[138 118  81 152  54 180] = zom
[129 106 111 139 128 114] = Lum
[129 106 125 130  92 132] = miv
asked: [129 106 111 139 128 114] | Lum
order: [180  54 152  81 118 138] | zom
start: [106 111 139 128 114] | Lum, 1
loc: [138] | zom, 0

[129 204 120 125 124 133 123 124 116  77  94 123 135 128 140  56 125] = tenu
[149  96 140 134  77 133 124 135 123 123 116 124 128  94 131 182  73] = Vorov
[124 124  94 182 135 123 116  78  73 140 128 131 123 149 133  96 134] = gobo
[120 120 204 133  65 141 126 122 123 121 130 120  95  70 135 196 105] = sagu
start: [125 124 133 123 124 116  77  94] | tenu, 3
order: [ 73  77  94  96 116 123 123 124 124 128 131 133 134 135 140 149 182] | Vorov
start: [ 77 133 124 135 123 123 116 124 128  94] | Vorov, 4
asked: [120 120 204 133  65 141 126 122 123 121 130 120  95  70 135 196 105] | sagu
asked: [129 204 120 125 124 133 123 124 116  77  94 123 135 128 140  56 125] | tenu
start: [120 204] | sagu, 1
start: [123 121 130 120  95  70 135 196 105] | sagu, 8

[114 136 152 130 122 125 118] : lev
[133 131 140 111 139 112 134] : kor
[149 138 112 116 134 103 199] : zok
[130 122 128 118 106 136 148] : Folir
[112 140 133 131 138 134 111] : Kur
[128 141  94 155  99 163  64] : ridi
[149 138 112 124 134 120 120] : gufi
[114 178 120 132 117 118 200] : nog
loc: [125] | lev, 5
start: [117 118 200] | nog, 4
start: [130 122 125 118] | lev, 3
loc: [152] | lev, 2
order: [133 131 111 140 112 139 134] | kor
loc: [148] | Folir, 6

[123 142 124 133 132 131 125 136 116 143 136 116] : lufu
[126 131 149 131 143 147 132 138 136 132 146 136] : kizak
[147 170 176 177 183 182 165 182 136 168 175 136] : Pumor
[ 81  80  78  61  69  75  68  70 101  86  89 101] : Kir
loc: [70] | Kir, 7
loc: [123] | lufu, 0

[140 153  53 109 101] -> tobiv
[123 153 137 124 137] -> kado
[128 124 137 137 153] -> laf
[128 129 131 129 129] -> sisuz
[124 124 137 137 153] -> Peku
asked: [124 124 137 137 153] | Peku
asked: [128 124 137 137 153] | laf
start: [123 153 137 124] | kado, 0
loc: [131] | sisuz, 2
order: [124 153 137 137 124] | Peku

[123 150 151 160  72  69] -> Minin
[185 151 186 123 159 150] -> bapen
[150 151 160 123 185 186] -> Ridop
start: [185 151 186 123] | bapen, 0
order: [160 151 185 186 150 123] | Ridop
start: [151 160 123 185] | Ridop, 1
order: [160 123 185 186 150 151] | Ridop
start: [150 151 160 123 185] | Ridop, 0
start: [151 186 123 159 150] | bapen, 1
order: [150 151 160  72  69 123] | Minin

[111 161 125 144  95 162 128 125 162 198 126 136 104  99]  zusa
[111 129  84 130 161  80 131 111 129 171 102 111 138 128]  relo
[103 131 162  94 126 111 116 151 141 133 115 156 114 121]  vov
[126 115  94 116 114 151 134 103 111 121 162 156 141 131]  Runet
loc: [102] | relo, 10
loc: [138] | relo, 12
start: [125 144  95 162] | zusa, 2
asked: [111 161 125 144  95 162 128 125 162 198 126 136 104  99] | zusa
order: [116 151 141 133 115 156 114 121 103 131 162  94 126 111] | vov
order: [ 95 162 128 125 162 198 126 136 104  99 111 161 125 144] | zusa

[ 91 154 126 148 199 205]  Dosu
[ 55 122 124 191 160 136]  zifif
[148 154 199  90 205 126]  fugo
[195 171 175 145 170 125]  Muv
start: [148 199] | Dosu, 3
order: [126 205  90 199 154 148] | fugo
order: [148 199 205  91 154 126] | Dosu
loc: [171] | Muv, 1
loc: [124] | zifif, 2
start: [148 199 205] | Dosu, 3

[134 130 117 127 106] -> ripil
[ 76 125 134 140  95] -> bok
[100 113 132 113 139] -> sav
[ 88 114 134 141 133] -> ruva
[106 134 117 130 126] -> kuf
[114 124 127 141 128] -> temur
[135 121 113  88 134] -> biram
[100 121 145 127  60] -> kol
[113 141 127 125 159] -> nat
[104 136 136 121 129] -> Peg
asked: [114 124 127 141 128] | temur
loc: [132] | sav, 2
start: [136 121] | Peg, 2
order: [106 117 127 130 134] | ripil

[105 167  79  63] = Taz
[116 139 158 151] = Refi
[ 99 157 140 144] = leb
[165  77 165 155] = Ropu
[140  99 157 143] = Fipi
[149 144 146 147] = Veke
order: [144 140 157  99] | leb
start: [105 167  79] | Taz, 0
loc: [158] | Refi, 2
start: [ 99 157 143] | Fipi, 1
loc: [63] | Taz, 3
asked: [140  99 157 143] | Fipi

[ 96 102 200  59] -> satob
[128 128 128 128] -> puzev
[137  94  73 162] -> figu
[149 154  90  61] -> Vudit
[ 62 108 123 125] -> nik
[109 106 183  63] -> sifa
[108 107 186  69] -> pabi
[138  78  80 160] -> Povaf
[170 143  94  66] -> koze
start: [78 80] | Povaf, 1
order: [ 63 183 109 106] | sifa

[120 128 164 132 126 103] = Livez
[126 119 100 128 130 172] = fusi
[171 128 164 132 126  66] = bimut
[120 164 126 132 103 129] = Mizu
order: [164 126 132 103 129 120] | Mizu
start: [126 132 103] | Mizu, 2
loc: [119] | fusi, 1
loc: [172] | fusi, 5
order: [103 126 132 164 128 120] | Livez

[135 153 164 187] -> zelo
[132 188 190 149] -> siped
[135 153 164 149] -> zibif
[133 160 168 141] -> Gegi
start: [132 188 190] | siped, 0
order: [190 188 132 149] | siped
loc: [188] | siped, 1

[125 120 103  78  92 131 145 115 102 146 118 144 161]  mulof
[120 121  92 102  78 118 161 146 131 102 125 115 144]  Bafi
[143 116 117 140 127 127  83 197 138  90 152 112  88]  vozir
start: [146 131 102 125 115 144] | Bafi, 7
loc: [143] | vozir, 0
loc: [112] | vozir, 11
loc: [121] | Bafi, 1
order: [161 125 120 103  78  92 131 145 115 102 146 118 144] | mulof
loc: [140] | vozir, 3

[127  87  96  88 109 137 133 124  88  95 135 120 138 109  93  97  84 137
 135 114 107 121  74  86]  nulu
[133 109 138 109  97  87  93 135  86 120 121 137 137 135 124  95  88 127
  74 173 103 165 118 140]  Pepa
[ 83 139 101 139 154 149 144  84 145 120 125 116  70 113 102 148 166 115
 149 160 147 148 168 169]  bolaf
[133 109 138 109  97  87  93 115  86 120 121 137 137 135 124  95  88 127
  74  89 107 114  96  84]  lutur
order: [114  74  95 121  88  84  87  89 109 120  96 107 138 115  93 137 127 137
  97 109 133  86 135 124] | lutur
asked: [ 83 139 101 139 154 149 144  84 145 120 125 116  70 113 102 148 166 115
 149 160 147 148 168 169] | bolaf

[105 139 129 183 105 162 141 143 144 136 165 150] : gal
[128 127 129 127 139 126 136 126 126 124 134 125] : vop
[160 166 113  99  94 123  83 105 159 141 117  97] : nopo
[103 129 136 190 101 159 129 131 141 129 161 144] : Dusaf
[159 164 113  98  92 121  80 103 157 141 115  95] : zutet
[135 141 137 129 103  98 144 125 150 146 149 152] : deka
[105 139 129 183 105 138 141 143 144 136 165 150] : disa
order: [150 165 136 144 143 141 162 105 183 129 139 105] | gal
loc: [99] | nopo, 3

[110 126 120 119 113  94 168 148] -> Doki
[158 165  71 168 158  92  49 107] -> fidef
[158  71  92 158 166  49 168 107] -> zin
[134 181 134 145  87 124 150 120] -> Pepo
[110 108  99  68 139 138 187 107] -> Puz
[134 144 127 132 113 138 131  80] -> tolu
order: [134 113 127 132  80 138 131 144] | tolu
start: [145  87] | Pepo, 3
start: [110 126] | Doki, 0
loc: [68] | Puz, 3
order: [ 49  71  92 107 158 158 166 168] | zin
order: [134 124 134  87 145 181 150 120] | Pepo

[111 125 146 118 112 136 128 142 128 106 141] -> fubaf
[114 133 158 118 124 134 119 137 135  98 139] -> zesus
[126 102  62 137  94 128 102 145 129 162 136] -> Tum
[124 115  93 134 115 124 112 154 123 152 143] -> tava
[ 93 101  99 119  68 140 132 182 110 133 164] -> nud
[128  99  99 117  60 146 176 158  97 136 143] -> Kipe
[ 93  99  99 117  60 146 176 158  97 136 143] -> Goni
[126 102  62 137  94 128 148 149 104 178 133] -> tuf
[124 115  93 134 115 143 127 191 112 121 172] -> pizi
asked: [124 115  93 134 115 124 112 154 123 152 143] | tava
asked: [ 93  99  99 117  60 146 176 158  97 136 143] | Goni
asked: [126 102  62 137  94 128 102 145 129 162 136] | Tum
asked: [124 115  93 134 115 143 127 191 112 121 172] | pizi

[143 156 137 138 139 107] : rukam
[143 156 137 131 110 107] : Vorol
[167 174 165 118 128  61] : Zet
[175 165 118 157 111  98] : Kelof
[144 147 150 150 121 108] : zad
[137 143 108 139 131 156] : Tira
order: [137 138 139 107 143 156] | rukam
order: [107 110 131 137 156 143] | Vorol
loc: [138] | rukam, 3
loc: [121] | zad, 4
loc: [174] | Zet, 1
start: [174 165 118] | Zet, 1

[157 103 167 117  81 128 116 117 118 164 166 120 118 128  84 127 124 106
 133] -> rutas
[172  96 177 124  71 133 118 122 117 166 163 117 114 136  68 120 119 103
 122] -> bet
[ 81 151 119 157 152 104 158 127 123 147 118 146 144 129 195 133 119 107
 136] -> zus
[160 100 170 108  75 129 109 109 116 167 175 117 116 123  74 130 127 108
 139] -> dede
[117 124 117 136  71 119 122 114 172 166 120 122 133  68 163 103 117  96
 177] -> Neni
start: [ 81 128] | rutas, 4
asked: [172  96 177 124  71 133 118 122 117 166 163 117 114 136  68 120 119 103
 122] | bet
start: [152 104 158 127 123 147 118 146 144 129 195] | zus, 4
order: [122 103 119 120  68 136 114 117 163 166 117 122 118 133  71 124 177  96
 172] | bet
asked: [157 103 167 117  81 128 116 117 118 164 166 120 118 128  84 127 124 106
 133] | rutas
start: [104 158 127] | zus, 5

[149 126 116 100 167 119 155  66 145 124] : toleb
[155 153  79 127 110 132 145  99 148 146] : zak
[110 166 115 163  79 147 137 145 129 120] : vufi
[152 122 116 100 167 115 155  59 156 124] : Fitu
[100 119 126 144 155 167  66 124 116 149] : megi
asked: [100 119 126 144 155 167  66 124 116 149] | megi
order: [100 155 119 124 145  66 116 149 126 167] | toleb
start: [119 126 144 155 167  66 124 116 149] | megi, 1
start: [115 163  79 147 137 145 129 120] | vufi, 2
loc: [166] | vufi, 1

[126 124 118 105 127 125 127 125 120 146 127 123 120 130]  vol
[125 125 120 146 123 127 127 120 119  96 125 105 127 126]  gesid
[123 130 146 120 118 125 127 125 127 120 127 125 105 126]  rifo
[123  96 146 120 118 125 127 125 127 120 127 125 105 126]  lazog
order: [105 118 120 120 123 125 125 125 126 127 127 127 130 146] | rifo
order: [146 127 127 124 105 127 123 125 120 118 125 120 130 126] | vol
order: [125 105 126 123  96 146 120 118 125 127 125 127 120 127] | lazog
start: [124 118 105 127 125 127 125 120 146 127 123 120] | vol, 1

[141  97 115 143 132 133] = sitas
[126 124 132 125 130 126] = bizek
[131 126 132 126 124 125] = kov
[137 130 133 135 138 130] = fev
[126 126 130 126 128 136] = kebe
[136 109 100 156 133 123] = Pel
[133 111 130 127 121 137] = kud
[132 122 125 133 127 139] = rit
[132 143  97 134 115 141] = puviv
order: [136 128 126 130 126 126] | kebe
order: [133 132 143 115  97 141] | sitas
order: [131 132 125 126 124 126] | kov
start: [115 141] | puviv, 4

[132  58 113  77 172 183 144 130 155 123 135 152 134 125 129 132 138 177
 146 104  89] : tadu
[108 117  72 133 118 132 137 141 126  83 130 138 160 108 115 136 132 112
 107 143 118] : nup
[122 117 111 151 120 115 141  77  78  97 119 118 146 122 164  86 152 121
 147 149 100] : zelok
[ 90 135 179 116 121 132 133  75 127 130 170 138 134 133 142 147 136 126
 138 119 137] : Lok
[132 133  75 127 128 170 138 141  82 121 117 142 136 122 114 152  86 146
 171 131 156] : Golag
order: [137 119 138 126 136 147 142 133 134 138 170 130 127  75 133 132 121 116
 179 135  90] | Lok
loc: [114] | Golag, 14
loc: [149] | zelok, 19
start: [ 86 152] | zelok, 15
start: [132 133  75 127 130 170 138] | Lok, 5

[109 180 133 112 151] -> mado
[143 137 123 136 133] -> Sabe
[142 178 135 147 148] -> vedin
[133 109 180 112 150] -> dur
[120 166 135 126 144] -> silu
loc: [137] | Sabe, 1
start: [109 180 112] | dur, 1
order: [144 135 126 166 120] | silu
order: [151 112 133 180 109] | mado

[120 138 130 120 147 136 143 125 133 138 128 119 180 126 146 124 142 115
  90 134 120 174 100 114 140 115 140 126 116 151 148 150 104 106 117 118
 125 116 148 146 105 117 112 138 124 123]  tuk
[156 133 131 114 123 138 126 142 135 137 132 124 161 126 146 115 127 117
 102 134 122 144 110 117 135 110 149 136 133 130 129 144 107 110 118 116
 127 118 144 134 108 131 114 128 120 134]  leg
[159 153 155 111 172 113 150 141 164 153 151 158 198 126 144 172  89 115
  91 148 116 185 100 133 185 105 123 124 109 154 174 204 110 104 126  50
 137 119 157 133 100 127 137 157 136 146]  Feged
start: [130 129] | leg, 29
start: [157 133] | Feged, 38
loc: [106] | tuk, 33

[101 103 133 126  95  70 158] = Ranuz
[ 90  85 125 127  92 168  85] = vamev
[ 75 163 123 128  98 175 109] = gises
[117 111 119 128 126 175 112] = mava
[ 90 103 125 127  92 168  85] = ter
[143 170 122 127 145  96 129] = sozip
[ 75 162 123 127  62 132 162] = Gufug
loc: [145] | sozip, 4
loc: [163] | gises, 1

